Below is a small trained network, with its code and all its weights. Each question gives an input and a class and asks what happens when units are switched off, that is, made to give their printed mean instead of their output.

import numpy as np


def w(rows, s, z=0):
    codes = np.array(rows[::2]) - 128.0
    scale = np.full(codes.shape[1], s)
    scale[-1] = z or s
    return codes * scale


def norm(h):
    return h / np.sqrt((h * h).mean(-1, keepdims=True) + 1e-5)


def f(y):
    return y / 2 * (1 + np.tanh(0.7978845608 * (y + 0.044715 * y**3)))


def log_softmax(a):
    a = a - a.max(-1, keepdims=True)
    return a - np.log(np.exp(a).sum(-1, keepdims=True))


def net(x, mask):
    res = np.array(x, float).reshape(1, 2) / 4 @ E
    u = 0
    for l in range(2):
        y = f(norm(res) @ A[l][:, :-1].T + A[l][:, -1])
        res = res + np.where(mask[u : u + 4], y, B[l][:, -1]) @ B[l][:, :-1]
        u += 4
    return log_softmax(norm(res)[-1] @ U[:, :-1].T + U[:, -1])


A, B = {}, {}
E = w([
[186,167,80,61],'x0',
[178,203,21,252],'x1',
],0.0039)
A[0] = w([
[51,31,151,69,191],'L0N1',
[106,188,102,197,254],'L0N2',
[187,69,172,64,56],'L0N3',
[230,153,38,2,1],'L0N4',
],0.0059,0.001)
B[0] = w([
[169,188,125,171,240],'L0N1',
[143,176,179,94,200],'L0N2',
[83,158,147,102,173],'L0N3',
[12,107,229,255,252],'L0N4',
],0.0066,0.0036)
A[1] = w([
[32,9,189,247,120],'L1N1',
[63,84,154,3,125],'L1N2',
[107,127,51,218,144],'L1N3',
[103,64,204,68,5],'L1N4',
],0.0057,0.0013)
B[1] = w([
[85,121,107,134,253],'L1N1',
[191,201,35,219,156],'L1N2',
[121,87,80,65,174],'L1N3',
[177,106,2,124,155],'L1N4',
],0.0084,0.0048)
U = w([
[183,193,47,173,195],'0',
[13,106,126,183,168],'1',
[89,173,220,122,164],'2',
[151,76,130,3,6],'3',
[181,46,144,105,12],'4',
[172,47,132,60,3],'5',
[143,69,127,21,15],'6',
],0.011,0.005)

Each question gives the input, the list of numbers given to net, and the class t.
The units are the neurons (one row each of A and B). Each row of codes is followed by its name. A weight is (code - 128) times the scale printed after its matrix; where a second scale follows, it is the last column's (A, B and U).
mask holds one flag per neuron, layer by layer. A switched-off neuron (its flag False) gives its mean, the last column of its row in B, instead of its output. The means were averaged over made-up inputs and are rounded, as every weight is.
A unit's drop is (log p(t) with every unit on - log p(t) with that unit switched off) / (log p(t) with every unit on - log p(t) with every unit switched off).
The circuit of an input: a set's keep is (log p(t) with only the set's units on - log p(t) with every unit switched off) / (log p(t) with every unit on - log p(t) with every unit switched off). Starting from all 8 units, units are removed one at a time, each time the one whose removal leaves the highest keep (on an exact tie, the one counted first), for as long as the keep stays at least 0.8.
circuit, biggest first: the units of the circuit, biggest drop first
unit that matters most: the unit with the biggest drop
top k neurons: the k neurons with the biggest drops, biggest first
top k neurons in layer l: the k neurons of layer l with the biggest drops, biggest first
drop when u is switched off: that unit's drop, to one decimal
input [-2,-5], class 0: circuit, biggest first : (L0N4 L1N2)
input [2,3], class 2: top 2 neurons : (L0N2 L1N4)
input [1,-2], class 2: top 2 neurons : (L0N1 L0N4)
input [0,-4], class 0: top 2 neurons : (L0N4 L1N2)
input [-4,-5], class 0: unit that matters most : L0N4
input [-1,-1], class 2: top 3 neurons : (L0N1 L1N4 L1N2)
input [6,-6], class 0: top 2 neurons : (L1N2 L1N4)
input [-1,-2], class 2: top 2 neurons : (L0N1 L0N4)
input [-2,3], class 2: top 2 neurons in layer 0 : (L0N2 L0N4)
input [5,-4], class 1: top 2 neurons in layer 0 : (L0N4 L0N2)
input [-3,-1], class 2: top 2 neurons in layer 0 : (L0N1 L0N4)
input [-3,-2], class 2: circuit, biggest first : (L0N1 L0N4 L1N2)
input [-3,3], class 2: top 4 neurons : (L0N2 L1N4 L1N2 L0N4)
input [3,3], class 2: top 3 neurons : (L1N4 L0N2 L1N2)
input [-2,-1], class 2: unit that matters most : L0N1
input [-3,0], class 2: circuit, biggest first : (L1N4 L0N4 L1N2)
input [7,-6], class 1: top 2 neurons in layer 0 : (L0N4 L0N2)
input [7,-7], class 0: top 2 neurons : (L1N2 L1N4)
input [8,-3], class 1: drop when L0N4 is switched off : 1.3
input [2,-6], class 0: drop when L1N2 is switched off : 0.3
input [5,-5], class 0: drop when L1N3 is switched off : 0.0
input [7,-4], class 1: drop when L0N4 is switched off : 1.4
input [2,2], class 2: circuit, biggest first : (L1N4)
